Below are the code and all the weights of a small trained network. Each question names an input and a target symbol and asks about switching units off, where a switched-off unit gives its printed mean instead of its output.

import numpy as np


def w(rows, s, z=0):
    codes = np.array(rows[::2]) - 128.0
    scale = np.full(codes.shape[1], s)
    scale[-1] = z or s
    return codes * scale


def f(y):
    return y / 2 * (1 + np.tanh(0.7978845608 * (y + 0.044715 * y**3)))


def softmax(a):
    e = np.exp(a - a.max(-1, keepdims=True))
    return e / e.sum(-1, keepdims=True)


def log_softmax(a):
    a = a - a.max(-1, keepdims=True)
    return a - np.log(np.exp(a).sum(-1, keepdims=True))


def net(x, mask):
    ids = ['ΠΨαβγδεζθμξτφ'.index(c) for c in x.split()]
    T = len(ids)
    res = E[ids] + P[:T]
    q, k, v = (res @ M[0].T for M in (Q, K, V))
    z = softmax(np.where(np.tri(T) > 0, q @ k.T / 2**0.5, -1e9)) @ v
    res = res + np.where(mask[0], z, O[0][:, -1]) @ O[0][:, :-1]
    y = f(res @ A[0][:, :-1].T + A[0][:, -1])
    res = res + np.where(mask[1:13], y, B[0][:, -1]) @ B[0][:, :-1]
    return log_softmax(res[-1] @ U[:, :-1].T + U[:, -1])


Q, K, V, O, A, B = {}, {}, {}, {}, {}, {}
E = w([
[95,115,64,166,130,31,134],'Π',
[137,216,116,113,202,190,207],'Ψ',
[98,178,178,132,64,132,140],'α',
[141,34,134,167,139,129,147],'β',
[59,134,125,94,87,192,137],'γ',
[156,97,102,85,83,94,73],'δ',
[156,154,186,139,181,125,130],'ε',
[185,185,63,150,38,156,189],'ζ',
[254,189,38,180,131,102,136],'θ',
[158,109,109,189,199,44,64],'μ',
[193,73,77,148,135,184,128],'ξ',
[179,201,148,94,130,99,63],'τ',
[156,127,152,80,218,192,120],'φ',
],0.0095)
P = w([
[183,32,162,80,26,135,130],'0',
[63,246,22,244,193,220,64],'1',
[49,180,4,71,201,64,225],'2',
[187,83,171,172,81,173,118],'3',
[75,224,42,254,190,216,45],'4',
[82,201,93,49,236,52,193],'5',
[170,60,176,193,50,129,124],'6',
],0.0062)
Q[0] = w([
[130,177,44,39,162,113,169],'H1',
[173,165,71,248,120,254,20],'H1',
],0.006)
K[0] = w([
[54,150,44,36,137,109,177],'H1',
[163,2,192,83,16,72,192],'H1',
],0.006)
V[0] = w([
[122,255,70,75,221,242,63],'H1',
[175,141,4,155,57,56,216],'H1',
],0.0059)
O[0] = w([
[100,178,3,25,203,172,56,221],'H1',
[64,72,50,146,74,29,205,254],'H1',
],0.0066,0.00067)
A[0] = w([
[197,99,243,112,130,142,57,124],'N1',
[83,125,236,143,3,108,189,148],'N2',
[117,170,139,177,181,234,56,115],'N3',
[155,195,115,56,198,175,136,186],'N4',
[203,16,120,95,40,138,171,65],'N5',
[140,83,237,176,138,222,213,121],'N6',
[29,192,27,118,126,192,162,96],'N7',
[135,17,104,73,107,174,72,127],'N8',
[138,62,185,32,217,156,156,95],'N9',
[131,38,146,79,65,247,224,116],'N10',
[164,84,114,56,179,120,189,254],'N11',
[205,176,165,102,1,207,102,135],'N12',
],0.007,0.005)
B[0] = w([
[221,151,244,153,197,88,62,165],'N1',
[121,5,163,41,234,144,243,187],'N2',
[187,114,50,57,123,148,49,195],'N3',
[95,112,67,155,87,57,174,254],'N4',
[236,52,11,177,26,179,59,163],'N5',
[85,202,232,227,65,172,180,184],'N6',
[173,57,203,138,160,53,52,208],'N7',
[61,123,229,163,37,67,64,141],'N8',
[152,254,180,225,48,150,156,154],'N9',
[29,149,93,123,12,226,94,158],'N10',
[52,195,74,148,85,78,140,236],'N11',
[218,128,141,29,219,243,128,172],'N12',
],0.0063,0.0055)
U = w([
[39,70,88,92,115,20,217,252],'Π',
[49,224,58,108,92,158,241,207],'Ψ',
[103,75,150,70,235,196,231,165],'α',
[74,94,181,220,47,96,192,67],'β',
[22,99,143,59,110,210,120,136],'γ',
[172,16,130,23,86,94,37,103],'δ',
[168,178,243,200,195,106,238,125],'ε',
[162,104,29,65,119,218,214,31],'ζ',
[248,118,49,153,116,122,164,17],'θ',
[169,35,177,184,164,30,97,52],'μ',
[148,108,67,185,72,224,53,71],'ξ',
[222,72,111,28,216,161,25,110],'τ',
[96,254,175,174,33,172,97,119],'φ',
],0.0054,0.0036)

Each question gives the input, a string of symbols that net reads in full, and the target symbol t.
The units are the heads (2 rows each of Q, K, V and O) and the neurons (one row each of A and B). Each row of codes is followed by its name. A weight is (code - 128) times the scale printed after its matrix; where a second scale follows, it is the last column's (O, A, B and U).
mask holds one flag per unit, heads first, then neurons. A switched-off unit (its flag False) gives its mean, the last column of its rows in O or B, instead of its output. The means were averaged over made-up inputs and are rounded, as every weight is.
A unit's drop is (log p(t) with every unit on - log p(t) with that unit switched off) / (log p(t) with every unit on - log p(t) with every unit switched off).
The circuit of an input: a set's keep is (log p(t) with only the set's units on - log p(t) with every unit switched off) / (log p(t) with every unit on - log p(t) with every unit switched off). Starting from the 12 units with the biggest drops (on a tie, the unit counted first), units are removed one at a time, each time the one whose removal leaves the highest keep (on an exact tie, the one counted first), for as long as the keep stays at least 0.8.
units of the circuit, in order: the units of the circuit, biggest drop first
unit that matters most: the unit with the biggest drop
top k neurons: the k neurons with the biggest drops, biggest first
drop of u: that unit's drop, to one decimal
input β β β α, target α: units of the circuit, in order : N2, N12, H1
input φ ζ τ μ ε, target τ: units of the circuit, in order : N3, H1
input β δ γ Ψ ε, target ε: units of the circuit, in order : H1, N6, N10
input ξ Ψ φ, target Π: units of the circuit, in order : N4, N7, H1, N11
input α β β β, target β: units of the circuit, in order : N6, H1
input φ ε φ α ξ, target τ: units of the circuit, in order : N3, H1, N11
input φ τ τ φ φ, target τ: units of the circuit, in order : N3, H1
input γ ε θ τ, target τ: units of the circuit, in order : N12, N6, N1
input Ψ φ θ Π Π τ, target Π: top 2 neurons : N4, N12
input ε φ δ φ δ ε, target Ψ: unit that matters most : N9
input γ δ β ζ, target ζ: top 3 neurons : N12, N2, N5
input φ φ Π φ, target φ: top 3 neurons : N9, N2, N8
input γ φ Ψ, target Π: top 3 neurons : N7, N4, N11
input φ τ μ φ α, target τ: unit that matters most : H1
input ξ ε ξ β, target β: top 2 neurons : N6, N3
input ε δ ε α, target α: top 2 neurons : N2, N12
input δ δ α ε δ Ψ φ, target φ: top 2 neurons : N2, N9
input ε β Ψ Π φ ξ, target Π: drop of N2 : -0.1
input α Π φ, target Π: drop of N8 : 0.0
input δ β φ ε, target ε: drop of N1 : 0.3
input β θ ε, target Π: top neuron : N7
